Here is a tiny trained network, its code and every weight. The questions are about switching its units off for an input and a class, where a switched-off unit gives its printed mean instead of its output.

import numpy as np


def w(rows, s, z=0):
    codes = np.array(rows[::2]) - 128.0
    scale = np.full(codes.shape[1], s)
    scale[-1] = z or s
    return codes * scale


def f(y):
    return np.maximum(y, 0)


def log_softmax(a):
    a = a - a.max(-1, keepdims=True)
    return a - np.log(np.exp(a).sum(-1, keepdims=True))


def net(x, mask):
    res = np.array(x, float).reshape(1, 8) / 4 @ E
    y = f(res @ A[0][:, :-1].T + A[0][:, -1])
    res = res + np.where(mask, y, B[0][:, -1]) @ B[0][:, :-1]
    return log_softmax(res[-1] @ U[:, :-1].T + U[:, -1])


A, B = {}, {}
E = w([
[87,89,151,94,117,114,66,125,148,60,149,149],'x0',
[47,127,120,142,116,136,161,78,53,56,57,80],'x1',
[183,148,90,128,80,81,160,102,162,220,64,118],'x2',
[84,187,16,255,149,72,108,178,143,97,82,88],'x3',
[130,142,113,119,145,99,111,114,131,139,92,158],'x4',
[123,148,81,103,131,140,83,108,148,81,123,154],'x5',
[67,147,140,195,75,139,58,74,84,188,46,201],'x6',
[136,130,94,149,146,155,139,128,97,142,124,127],'x7',
],0.0083)
A[0] = w([
[188,153,84,129,189,130,63,196,166,107,111,90,107],'neuron 0',
[127,141,84,164,168,87,143,190,146,144,183,144,109],'neuron 1',
[107,59,158,34,118,153,134,186,198,97,65,88,187],'neuron 2',
[67,123,189,101,84,218,130,1,86,132,43,143,206],'neuron 3',
[124,160,164,180,107,80,142,161,135,83,48,169,113],'neuron 4',
[153,151,129,122,112,165,49,103,132,207,196,168,58],'neuron 5',
[100,194,156,210,60,141,112,177,122,154,139,181,1],'neuron 6',
[110,114,106,163,122,186,167,11,126,131,136,167,82],'neuron 7',
[74,132,153,192,128,144,96,114,187,146,125,141,64],'neuron 8',
[40,120,166,138,140,114,173,69,105,147,128,177,125],'neuron 9',
[71,203,73,187,125,118,107,113,96,90,89,64,101],'neuron 10',
[112,130,98,155,140,145,124,179,189,157,97,87,55],'neuron 11',
],0.0076,0.0021)
B[0] = w([
[73,33,13,73,168,97,50,173,144,122,185,153,205],'neuron 0',
[127,200,131,171,75,86,111,99,135,194,179,115,197],'neuron 1',
[141,97,154,155,189,95,134,148,89,89,71,149,207],'neuron 2',
[8,151,151,124,72,49,111,235,162,175,123,9,254],'neuron 3',
[253,90,86,113,78,149,137,145,142,102,81,150,183],'neuron 4',
[210,89,173,188,163,230,82,37,129,181,99,79,186],'neuron 5',
[156,98,73,69,152,179,98,36,54,99,132,163,174],'neuron 6',
[67,194,181,252,179,214,109,238,170,130,150,58,169],'neuron 7',
[175,113,171,91,226,140,169,84,59,109,151,232,162],'neuron 8',
[98,163,63,95,134,144,83,192,164,107,118,126,181],'neuron 9',
[121,24,180,215,139,204,183,117,86,138,64,202,238],'neuron 10',
[142,181,100,113,165,112,134,83,140,101,173,119,173],'neuron 11',
],0.0054,0.0089)
U = w([
[210,15,137,146,224,115,159,85,78,81,174,244,184],'0',
[137,111,223,57,135,214,82,146,38,94,4,148,225],'1',
[26,200,63,129,114,36,61,231,109,162,227,130,8],'2',
],0.0043,0.0018)

Each question gives the input, the list of numbers given to net, and the class t.
The units are the neurons (one row each of A and B). Each row of codes is followed by its name. A weight is (code - 128) times the scale printed after its matrix; where a second scale follows, it is the last column's (A, B and U).
mask holds one flag per neuron, in row order. A switched-off neuron (its flag False) gives its mean, the last column of its row in B, instead of its output. The means were averaged over made-up inputs and are rounded, as every weight is.
A unit's drop is (log p(t) with every unit on - log p(t) with that unit switched off) / (log p(t) with every unit on - log p(t) with every unit switched off).
The circuit of an input: a set's keep is (log p(t) with only the set's units on - log p(t) with every unit switched off) / (log p(t) with every unit on - log p(t) with every unit switched off). Starting from all 12 units, units are removed one at a time, each time the one whose removal leaves the highest keep (on an exact tie, the one counted first), for as long as the keep stays at least 0.8.
circuit, biggest first: the units of the circuit, biggest drop first
most important unit: the unit with the biggest drop
top k neurons: the k neurons with the biggest drops, biggest first
drop when u is switched off: that unit's drop, to one decimal
input [-3,5,1,5,6,6,-1,6], class 0: most important unit -> neuron 10
input [-8,2,2,-5,-5,-3,2,2], class 2: circuit, biggest first -> neuron 3; neuron 10
input [-6,-6,5,3,-6,3,8,6], class 0: circuit, biggest first -> neuron 3; neuron 6
input [-8,8,8,8,8,1,-1,8], class 0: circuit, biggest first -> neuron 10; neuron 3
input [-7,2,-3,-4,1,3,3,-3], class 2: circuit, biggest first -> neuron 3; neuron 10
input [-7,2,2,5,6,0,-3,1], class 0: top 2 neurons -> neuron 3; neuron 10
input [-4,1,-3,-8,-5,3,3,-7], class 2: top 2 neurons -> neuron 3; neuron 10
input [-7,3,2,-3,-6,7,8,0], class 2: top 2 neurons -> neuron 3; neuron 7
input [-5,1,1,-5,-7,-8,6,-8], class 2: top 2 neurons -> neuron 3; neuron 10
input [5,5,-7,-2,-1,-5,3,-5], class 2: drop when neuron 10 is switched off -> 0.2
input [-4,1,7,7,1,-1,0,-7], class 0: drop when neuron 11 is switched off -> 0.0
input [-8,-3,-7,8,4,-2,1,-5], class 0: drop when neuron 6 is switched off -> 0.1
